Here is a tiny trained network, its code and every weight. The questions are about switching its units off for an input and a class, where a switched-off unit gives its printed mean instead of its output.

import numpy as np


def w(rows, s, z=0):
    codes = np.array(rows[::2]) - 128.0
    scale = np.full(codes.shape[1], s)
    scale[-1] = z or s
    return codes * scale


def f(y):
    return np.maximum(y, 0)


def log_softmax(a):
    a = a - a.max(-1, keepdims=True)
    return a - np.log(np.exp(a).sum(-1, keepdims=True))


def net(x, mask):
    res = np.array(x, float).reshape(1, 6) / 4 @ E
    y = f(res @ A[0][:, :-1].T + A[0][:, -1])
    res = res + np.where(mask, y, B[0][:, -1]) @ B[0][:, :-1]
    return log_softmax(res[-1] @ U[:, :-1].T + U[:, -1])


A, B = {}, {}
E = w([
[72,187,132,63,140,117,125,254],'x0',
[182,166,46,80,122,157,45,125],'x1',
[65,71,38,145,94,31,98,103],'x2',
[92,78,171,145,23,185,63,146],'x3',
[127,143,136,159,150,118,100,139],'x4',
[91,29,92,136,216,200,118,148],'x5',
],0.008)
A[0] = w([
[91,94,110,132,110,29,121,109,122],'n0',
[145,81,127,112,203,225,123,165,93],'n1',
[190,179,81,68,151,163,26,124,185],'n2',
[75,77,158,131,112,82,205,94,156],'n3',
[30,116,37,179,106,51,127,82,67],'n4',
[208,50,118,168,143,139,140,57,110],'n5',
[83,105,40,129,100,35,97,98,93],'n6',
[95,198,135,15,121,124,113,192,110],'n7',
[177,158,108,98,228,117,119,95,166],'n8',
[130,87,96,163,142,140,110,74,71],'n9',
[171,205,180,139,105,80,122,130,47],'n10',
[80,106,96,95,155,155,140,199,102],'n11',
[78,48,48,125,163,205,150,137,119],'n12',
[90,76,190,195,84,177,46,183,253],'n13',
[155,197,133,119,211,150,168,108,173],'n14',
[114,110,44,161,100,62,108,126,146],'n15',
[139,132,107,97,71,167,30,128,204],'n16',
[121,100,101,150,225,122,116,138,140],'n17',
[254,186,226,136,147,226,165,168,159],'n18',
[216,154,167,109,126,209,164,110,32],'n19',
[191,159,168,202,145,179,120,66,93],'n20',
[152,189,107,122,50,30,129,121,89],'n21',
[37,67,130,120,134,141,243,121,121],'n22',
[194,95,113,209,98,121,182,93,67],'n23',
[144,147,133,190,173,118,45,94,194],'n24',
[49,193,103,100,124,101,107,215,134],'n25',
[168,216,156,82,61,107,150,77,44],'n26',
[174,127,42,32,143,176,78,87,79],'n27',
[130,122,135,152,124,157,91,48,193],'n28',
[159,152,85,107,185,48,208,90,145],'n29',
[196,140,42,131,147,104,55,147,143],'n30',
[92,140,221,229,143,68,157,155,190],'n31',
[118,75,13,148,102,56,131,174,60],'n32',
[158,145,101,140,224,56,82,139,112],'n33',
[199,101,90,134,101,133,134,57,153],'n34',
[81,134,206,165,160,69,197,144,159],'n35',
[153,159,134,126,156,54,161,111,151],'n36',
[85,97,125,87,180,125,110,218,125],'n37',
[107,52,100,135,206,178,99,134,61],'n38',
[87,170,119,118,116,98,122,190,73],'n39',
[168,137,98,199,115,113,122,39,45],'n40',
[167,188,189,140,65,67,144,108,106],'n41',
[236,140,96,36,147,127,90,115,160],'n42',
[145,96,88,81,205,67,152,108,147],'n43',
],0.008,0.0052)
B[0] = w([
[52,100,170,101,187,122,130,181,178],'n0',
[77,183,210,215,141,40,98,95,195],'n1',
[184,83,146,103,202,167,176,90,211],'n2',
[185,95,118,123,180,180,177,81,188],'n3',
[43,166,155,102,188,155,145,192,188],'n4',
[91,218,64,164,83,143,183,147,179],'n5',
[24,121,159,105,211,140,133,183,185],'n6',
[117,185,75,140,119,156,200,115,199],'n7',
[103,101,126,66,68,108,124,74,185],'n8',
[98,179,84,212,138,124,170,146,155],'n9',
[119,156,121,161,178,73,113,88,162],'n10',
[146,211,111,176,122,114,152,83,178],'n11',
[141,169,205,190,125,33,78,51,199],'n12',
[101,81,100,44,54,92,117,32,244],'n13',
[73,92,132,63,65,113,104,110,195],'n14',
[35,103,178,97,161,146,141,171,181],'n15',
[155,31,105,85,111,107,192,75,203],'n16',
[169,106,164,142,112,40,103,64,176],'n17',
[2,96,212,58,173,140,103,187,234],'n18',
[53,182,139,125,175,142,121,213,166],'n19',
[65,173,105,124,153,180,185,175,168],'n20',
[136,148,178,209,163,43,96,32,181],'n21',
[210,91,129,119,159,115,143,99,185],'n22',
[152,195,88,124,120,158,179,166,159],'n23',
[141,133,158,111,116,143,245,117,172],'n24',
[145,191,64,137,92,178,202,108,202],'n25',
[133,176,201,222,167,59,74,53,169],'n26',
[180,79,134,190,202,148,167,139,178],'n27',
[112,170,99,123,57,132,210,117,178],'n28',
[100,111,100,59,61,139,86,75,191],'n29',
[226,66,142,115,186,161,172,120,178],'n30',
[229,76,86,89,183,155,201,103,206],'n31',
[59,136,187,126,190,133,119,183,173],'n32',
[113,109,99,100,49,158,118,66,168],'n33',
[111,161,101,142,97,139,194,148,174],'n34',
[196,80,84,108,182,178,170,110,198],'n35',
[101,89,107,100,104,134,120,44,173],'n36',
[141,212,104,155,94,144,216,128,193],'n37',
[146,182,181,219,136,64,70,62,182],'n38',
[150,199,47,198,97,179,184,114,161],'n39',
[111,194,81,188,101,185,168,179,159],'n40',
[178,96,181,188,155,45,42,62,181],'n41',
[164,58,134,126,164,131,171,144,187],'n42',
[82,92,105,97,45,118,90,86,177],'n43',
],0.0064,0.011)
U = w([
[31,146,189,85,226,181,117,202,101],'0',
[158,184,175,212,169,70,81,78,89],'1',
[136,255,63,149,92,204,210,154,24],'2',
[135,95,139,83,122,142,165,117,253],'3',
[215,37,112,106,221,189,168,125,33],'4',
[92,63,113,38,36,149,100,75,85],'5',
[165,105,103,62,118,160,86,184,154],'6',
],0.008,0.0059)

Each question gives the input, the list of numbers given to net, and the class t.
The units are the neurons (one row each of A and B). Each row of codes is followed by its name. A weight is (code - 128) times the scale printed after its matrix; where a second scale follows, it is the last column's (A, B and U).
mask holds one flag per neuron, in row order. A switched-off neuron (its flag False) gives its mean, the last column of its row in B, instead of its output. The means were averaged over made-up inputs and are rounded, as every weight is.
A unit's drop is (log p(t) with every unit on - log p(t) with that unit switched off) / (log p(t) with every unit on - log p(t) with every unit switched off).
The circuit of an input: a set's keep is (log p(t) with only the set's units on - log p(t) with every unit switched off) / (log p(t) with every unit on - log p(t) with every unit switched off). Starting from the 12 units with the biggest drops (on a tie, the unit counted first), units are removed one at a time, each time the one whose removal leaves the highest keep (on an exact tie, the one counted first), for as long as the keep stays at least 0.8.
circuit, biggest first: the units of the circuit, biggest drop first
most important unit: the unit with the biggest drop
k most important neurons: the k neurons with the biggest drops, biggest first
drop of u: that unit's drop, to one decimal
input [0,-8,0,2,2,-7], class 4: most important unit : n31
input [0,-7,0,6,-6,8], class 1: circuit, biggest first : (n12, n38)
input [-6,-7,-7,-5,-2,-2], class 0: 3 most important neurons : (n18, n19, n20)
input [8,-6,-4,-7,-2,7], class 2: 3 most important neurons : (n37, n11, n25)
input [2,4,2,-2,-1,4], class 1: circuit, biggest first : (n12, n18)
input [-7,-6,3,-8,5,4], class 5: circuit, biggest first : (n29, n43)
input [-8,6,-7,8,-1,5], class 2: 2 most important neurons : (n5, n28)
input [6,-4,-4,-7,-5,-2], class 5: circuit, biggest first : (n14, n29, n36)
input [-5,-6,7,2,-5,-2], class 0: circuit, biggest first : (n4, n6)
input [7,-7,-4,4,-3,-4], class 2: 2 most important neurons : (n7, n25)
input [8,8,-2,7,-2,3], class 2: 3 most important neurons : (n7, n25, n37)
input [0,-3,-8,3,-4,-8], class 0: 2 most important neurons : (n18, n19)
input [-6,3,5,-1,-6,-1], class 2: 4 most important neurons : (n18, n5, n40, n34)
input [-4,-6,-5,6,7,8], class 1: circuit, biggest first : (n1, n38)
input [2,-1,-3,5,-4,-3], class 5: most important neuron : (n13)
input [4,-4,3,4,-4,-1], class 2: circuit, biggest first : (n18, n25)
input [-4,6,-8,-7,-6,-3], class 0: 2 most important neurons : (n18, n19)
input [7,1,6,2,-1,-7], class 1: 4 most important neurons : (n21, n41, n18, n26)
input [-7,-3,4,-5,6,1], class 2: 2 most important neurons : (n5, n40)
input [7,6,-2,5,-1,5], class 2: most important unit : n37
input [3,-7,-2,-2,-1,3], class 4: circuit, biggest first : (n35, n31)
input [8,-1,5,5,0,8], class 1: 2 most important neurons : (n12, n38)
input [-1,3,-4,1,-4,4], class 0: circuit, biggest first : (n18, n31)
input [-8,-6,-2,-4,-1,8], class 1: 4 most important neurons : (n12, n38, n17, n1)
input [1,4,-1,-5,-1,2], class 5: drop of n3 : 0.1
